Each row has a class, written as a number after it.
[ 103 -190  -41 -230 -262 -401 -281  183  -59 -381  529  -68   32  -84
 -157   80 -257 -328  118  316   66  147   84   93  197 -270  -20 -203
   89 -202  137 -312   57  -48 -117] -> 3
[ 131  157  -95 -123 -205  227   96  135  232  -23  174 -324  -34  201
 -252 -105 -256  111 -131 -704  152  549 -259 -296  822 -165 -208 -274
  -26  247 -179   30   95   54 -226] -> 2
[ 264    7 -191  260 -223 -104  209 -109  116 -216  172 -231   80   86
   98 -127  -36 -186   80 -690  147  371 -219 -476  466 -356 -237 -317
   51  -93  -49  -22  234  108 -339] -> 3
[  74  -41   70 -461 -172 -382 -267  -85  -61 -334  368 -161  206 -175
 -284  -72 -271 -172  161  366  208  226  303  -11  492 -215 -544  105
  -84  282 -192 -138  273  -21  -74] -> 3
[ -14  -26   80 -483 -175 -247 -280  -40    5 -278  437 -205  250 -199
 -311  -19 -333  -88  154  278  180  284  274   43  490 -164 -510  143
 -106  319 -228 -167  281  -42 -138] -> 5
[ 239   31 -257  202 -251 -189  212  -61  134 -256  246 -146   55   40
   68  -84    9 -170   87 -666  199  376 -178 -452  436 -311 -254 -314
  129  -84  -51 -107  243   38 -400] -> 6
[ -28  242  -86  -65  -97  214   73  -53  208  -50  176 -191   39   16
 -229 -138 -107   98  -80 -589  104  385 -172 -305  728 -160 -335  -45
  -69  236 -283   36  224   94 -373] -> 1
[  63   -4   94 -507 -165 -300 -290  -36  -44 -333  453 -172  212 -179
 -323  -12 -290 -122  109  280  203  248  256   -4  522 -169 -414  166
 -111  300 -270 -125  229  -52  -72] -> 2
[-113   84  117  207  197 -343 -307 -213 -332 -248 -286 -167   99 -300
   13   32  156  -94 -112  -73 -116  135   97 -113  452  -77 -134 -219
 -133 -294  125  -76  527  191  -76] -> 3
[ 220   47 -173  214 -127 -157  142 -164   97 -291  224 -114   82  -23
   87 -150   97 -240   86 -607  143  292 -135 -518  507 -353 -265 -245
   37  -83  -74  -65  332  139 -396] -> 3
[ -87    9   62  279   83 -250 -148 -175 -285 -164 -322 -250    4 -198
   25   70  107  -46 -126 -104 -190  194  -34   -2  330  -10 -102 -317
  -48 -356  204  -31  414  138   11] -> 7
[ 127  -41  175 -220 -153 -536 -183   40 -237 -409  459  -54  142  -20
 -222   52 -386 -332   29  269  325  198  156   72  598 -169 -143  140
   66  -53  -96  -76  235   57  -88] -> 0
[ 215   89 -274  165 -142  -60  193 -133  142 -246  288 -107   89  -21
  -11 -133  114 -127   21 -660  212  307 -148 -491  456 -291 -268 -164
   84    4 -187 -127  290   45 -414] -> 6
[  65  197 -114 -124  -33  217    9  -31  160 -116  179 -281   19   19
 -231 -175 -176  -66  -64 -595  122  514 -224 -392  899 -242 -248 -132
  -53  178 -308    0  196   97 -277] -> 3
[-300   57   75  -68   28 -408 -154  -99 -152 -264 -280 -151  101 -367
  -49  263   84  -84   79  159 -210  140  221   36  191  -51 -123 -307
   49 -218  165 -172  482   25  -48] -> 0
[ -33  -24   37 -516 -142 -371 -349  -17  -59 -320  400 -258  227 -194
 -335   -1 -323 -139  173  382  231  245  286    8  505 -200 -464  133
  -31  297 -236 -215  229  -83  -93] -> 6
[  60 -190  -58 -270 -290 -408 -191  245  -57 -354  545  -81   77  -94
 -180  121 -275 -254  131  348  110  168  139  131  202 -250 -129 -134
   83  -85  137 -284  126  -50 -147] -> 5
[  65  -13   94 -432 -140 -323 -299 -124  -60 -295  410 -148  218 -177
 -343  -28 -258  -94   98  306  198  223  257  -20  457 -180 -491  148
  -80  303 -301 -145  227  -45  -95] -> 4
[-195   97    6  165  193 -621 -317 -277 -343 -411 -196 -105  331 -432
   17  140  337 -270   92  138  -24   21  219 -170  263 -134 -182 -163
  -15 -346   94 -192  492   58  -23] -> 4
[-159  161  167  222  173 -228 -253 -185 -318 -135 -413 -201  -16 -284
  -10   50  125   37 -199 -103 -196  104  100  -58  403   -1  -98 -220
 -154 -299  208  -47  498  195  -78] -> 0
[  56 -182  -50 -181 -282 -337 -214  221  -52 -360  501 -216   86  -37
 -109  114 -258 -330  106  300   66  179   78  112  195 -283  -68 -228
   86 -182  285 -277   70  -43 -123] -> 5
[-188  332 -139 -321 -124   39   63  305  203 -132  151 -306 -100 -175
 -160  -61 -201  -80 -131 -255  -74  360  -44 -341  650 -440  -53 -294
  -14   37  -61 -243  173   92 -263] -> 1
[ -47  363 -150 -341  -94  -66   90  258  127 -224  351 -238 -114 -255
 -153  -27 -177 -171  -87 -259  -32  305  -62 -383  576 -492   21 -245
  -10 -114 -132 -289  161   46 -249] -> 4
[ 108 -172  -45 -212 -347 -425 -204  246  -25 -389  497 -128  128  -40
 -140  133 -281 -294   67  252   95  185   99   99  215 -259  -37 -281
  110 -105  187 -304   56  -56 -124] -> 2
[-126   47  125  195  163 -224 -193 -231 -299 -160 -370 -270  -12 -219
  -21   47  104   20 -160  -94 -140  197   84  -65  451  -28 -184 -176
 -149 -244  128  -10  556  170  -17] -> 3
[ 159  -25  170 -210 -119 -598 -162   31 -259 -453  525  -48  221    1
 -184   43 -292 -303  -15  313  350  144  157   21  530 -160 -157   95
   26   16 -183    2  238   72  -69] -> 2
[-154  382 -155 -386  -65   33   41  329  174 -126  328 -193 -150 -231
 -249  -65 -162  -38 -150 -222  -82  276  -54 -318  638 -386  -40 -218
  -39  -28 -154 -278  203   87 -287] -> 1
[-128  413 -108 -394   -2   10  120  244  159 -105  237 -192 -152 -276
 -157  -78 -123   14 -104 -254  -43  238  -32 -356  613 -438  -68 -132
  -71   90 -174 -262  258  115 -228] -> 7
[-135   95  135  196  109 -287 -167 -155 -317 -154 -440 -246   19 -253
   13   99   80    1 -187 -117 -139  187  109  -49  396   11 -128 -257
  -95 -288  222  -62  490  142  -54] -> 0
[  44  -57  200 -267 -163 -466 -183  119 -212 -351  422 -120  158   37
 -255   46 -401 -292  -51  351  324  221  130  106  594  -95 -147  104
   71    6 -166  -34  180   79  -11] -> 1
[  75 -200  -62 -168 -313 -417 -230  245  -83 -383  522 -155  123  -61
 -200   98 -250 -295  106  270  121  192   92   73  270 -264 -136 -212
   73 -127  165 -297  107  -15 -163] -> 5
[ -44  408 -138 -390  -80    2  119  360  172 -122  330 -110 -146 -269
 -164  -13 -222  -63  -85 -242 -102  223  -75 -305  532 -433   24 -309
  -13  -54 -156 -281  161   93 -249] -> 4
[ 120 -248  -60 -139 -331 -357 -223  206  -91 -370  480 -204   81   33
 -161   91 -318 -353   76  272   80  266   38  107  246 -251  -55 -288
  115 -185  215 -212   46  -37  -96] -> 5
[  57 -231  -60 -175 -356 -420 -158  190  -44 -390  459 -227   94   38
 -117  135 -295 -322   95  333   91  316   77  110  155 -304  -79 -306
  130 -177  257 -267    6 -102  -92] -> 6
[ 196   33 -244  236 -160  -96  228 -158  132 -276  293 -160   95   29
  108 -115   41 -244   80 -606  147  371 -166 -475  427 -355 -211 -238
   93 -137  -65  -77  288   70 -395] -> 6
[  57   -9  143 -260  -57 -533 -271   59 -237 -465  537  -18  207  -76
 -226   16 -221 -388  -18  366  330   78  183    8  577 -209 -130  186
   70   -8 -170 -103  227   74  -99] -> 1
[ 103 -214   18 -210 -353 -384 -208  262  -31 -323  477 -143   64  -72
 -133  154 -312 -281   87  238   47  216   44  129  201 -226  -56 -238
  130 -179  162 -299   39  -20 -130] -> 1
[  87  -33   25 -406 -144 -459 -284  -33  -58 -386  512  -94  308 -162
 -218  -17 -226 -186  192  324  251  139  263  -10  407 -208 -408   99
  -16  266 -225 -128  208  -64 -142] -> 2
[-231   71  147   10   26 -349  -34 -187 -134 -214 -317 -183   32 -363
   27  273  181  -48   14   88 -331   25  159   17   43  -74 -150 -321
    1 -211  195 -131  492   89   41] -> 7
[-137   66   79  257  116 -309 -160 -191 -315 -207 -315 -238   62 -216
   -3  108  110  -25 -124  -82  -81  176   48  -33  361    9 -137 -181
  -80 -311  114  -32  464  110  -21] -> 6
[ 190   16 -208  267 -212 -142  139 -107  107 -265  195 -193  112   11
   90 -120   61 -237   61 -643  114  305 -170 -492  475 -329 -298 -284
   72  -90  -49  -59  251   98 -430] -> 1
[-343   99  111  -66   12 -376  -58 -104  -67 -203 -349 -178   33 -348
  -17  259  103   -8   58  183 -330   42  184   87   71  -51 -166 -373
   40 -137  146 -136  430   33   55] -> 7
[-199   54  -12  186  104 -683 -274 -201 -297 -466 -140 -109  384 -430
   17  103  332 -267  178   74  -15   61  248 -133  298 -173 -273 -195
  -18 -302  156 -169  519   66  -93] -> 5
[ 106   53 -164   41 -173  -50  160   58  151 -204  231 -206  -51  -45
   50 -116  -32 -131   49 -559   52  349 -169 -448  544 -365 -220 -308
    6  -35  -70 -154  245  116 -358] -> 7
[-209  128   44  -21  -40 -431  -53   -4 -117 -249 -181  -64    4 -445
  -85  306  161  -53   57   55 -283 -104  181   58   -6  -43  -53 -301
   67 -277  148 -218  465   41  -23] -> 5
[ 168  -31  172 -246  -76 -463 -138    5 -221 -326  470  -40  102   75
 -217   92 -295 -187  -36  265  333  158  104   67  518  -79 -132  163
   47   81 -165   61  244   55  -29] -> 2
[-182  144  119  196  229 -233 -248 -247 -320 -194 -330 -154   44 -330
   27   70  135  -48 -175  -10 -155  153  115  -85  430  -24 -111 -132
 -134 -287  127  -73  573  182 -121] -> 0
[-161  340  -88 -375  -40   15   62  227  172 -161  238 -285 -165 -225
 -153  -89 -176  -74 -100 -215 -107  328  -35 -356  660 -476  -58 -216
  -72   38 -129 -255  218   98 -217] -> 7
[ 119  163 -111  -57 -218  247  207   44  219    5  145 -231  -43  122
 -221 -139 -302   94 -102 -647  121  574 -250 -238  721 -155 -254 -192
  -24  143 -252   39   86   36 -218] -> 4
[ 151 -230  -29 -154 -329 -425 -162  210  -56 -376  486 -205   30   -4
 -131   97 -331 -323   78  274   65  212   45  131  207 -284  -57 -290
  125 -225  194 -280   44  -50  -82] -> 3
[ 231   42 -191  190 -180 -125  214 -127  103 -252  248 -153   89   -9
   85  -84   30 -187   61 -613  113  339 -153 -476  422 -360 -272 -295
   55  -91  -84  -63  273   80 -387] -> 4
[ 148 -203    0 -131 -381 -348 -217  180  -49 -366  439 -190   50   20
 -141  147 -361 -349   87  180   53  243   13  147  242 -227  -50 -299
  132 -224  281 -260   -1  -74 -137] -> 0
[  78 -157   -9 -265 -262 -397 -220  160  -58 -416  509  -80   96 -110
 -154  118 -219 -295   94  286   90  213  144   56  233 -295  -97 -169
   72 -128  138 -316  113  -69 -173] -> 0
[-331   80   60  -26  131 -402 -179 -103 -151 -287 -234 -174  110 -396
  -53  240  250  -95   33  172 -243    3  244  -21  158  -97 -143 -256
   13 -169  174 -185  503   56  -46] -> 5
[  79  138 -142  -37 -210  224  109   70  263  -33  182 -323  -42  180
 -244 -125 -278   72 -103 -690  145  594 -271 -249  766 -166 -223 -226
   30  152 -180  -47   62    2 -262] -> 6
[-235   99   68  153  175 -575 -320 -311 -312 -313 -340 -124  234 -335
  -27   66  339  -73  111   69   -3  117  242 -125  323  -62 -250 -107
  -54 -228  171  -61  484   55  -61] -> 0
[ 185  -57  149 -245 -134 -482 -190   53 -240 -381  468 -130  152    7
 -276   17 -385 -272  -49  264  341  165  110  108  539 -115 -154   85
   66   -6 -211  -70  181   25    4] -> 3
[-272  144  120  -83   50 -383 -145 -136 -132 -251 -216 -136   46 -422
  -76  280  114  -82   37  182 -323    3  197   32   78  -70  -91 -328
   19 -262   91 -168  449   41   12] -> 4
[  63  232  -84 -170 -155  287   74   11  238    6   89 -297  -74   84
 -247 -134 -272  103 -103 -654  142  556 -208 -350  824 -174 -261 -121
  -40  287 -255   -4  146   51 -302] -> 0
[ 105 -190  -45 -265 -261 -427 -266  159  -43 -399  533  -85  102  -89
 -196  120 -229 -325  140  322   82  156   99   98  214 -264 -117 -204
  106 -123  126 -314   73  -76 -117] -> 3
[-234  157   32  -16   81 -476 -152 -148 -149 -332 -203 -159  195 -422
   52  290  229 -204   77  167 -285  -54  212  -34   78 -148  -76 -377
   58 -261  269 -170  511   59  -32] -> 2
[-288  157   87  -52   46 -417 -130 -134 -139 -300 -227 -231   91 -415
  -22  287  153 -124    4  218 -335    6  216  -33  123 -103 -124 -354
  -22 -226  176 -167  523   72  -16] -> 2
[  16  194  -53 -160 -102  313   72  -16  211    2  131 -353   -9   69
 -253 -157 -279   94  -93 -566  101  589 -198 -300  838 -187 -304 -120
  -95  233 -288   29  151   70 -235] -> 4
[-185  387 -113 -436  -71   34   36  297  221 -121  311 -205 -174 -268
 -221  -48 -181   35 -137 -243  -38  336  -12 -309  648 -409  -31 -116
  -49   34 -184 -314  257   73 -295] -> 1
[-256  115   89  -80   69 -494 -107  -97 -179 -295 -221 -121   73 -413
 -100  271  220  -63   23  191 -294  -42  248    7   64  -72 -181 -332
   33 -197  108 -170  467   31  -19] -> 6
[ 222   41 -257  194 -252  -92  259  -40  168 -214  252  -98  -17    7
   32 -131   89  -73   58 -724  141  267 -193 -469  411 -320 -283 -281
   58  -26  -93 -131  265   73 -402] -> 7
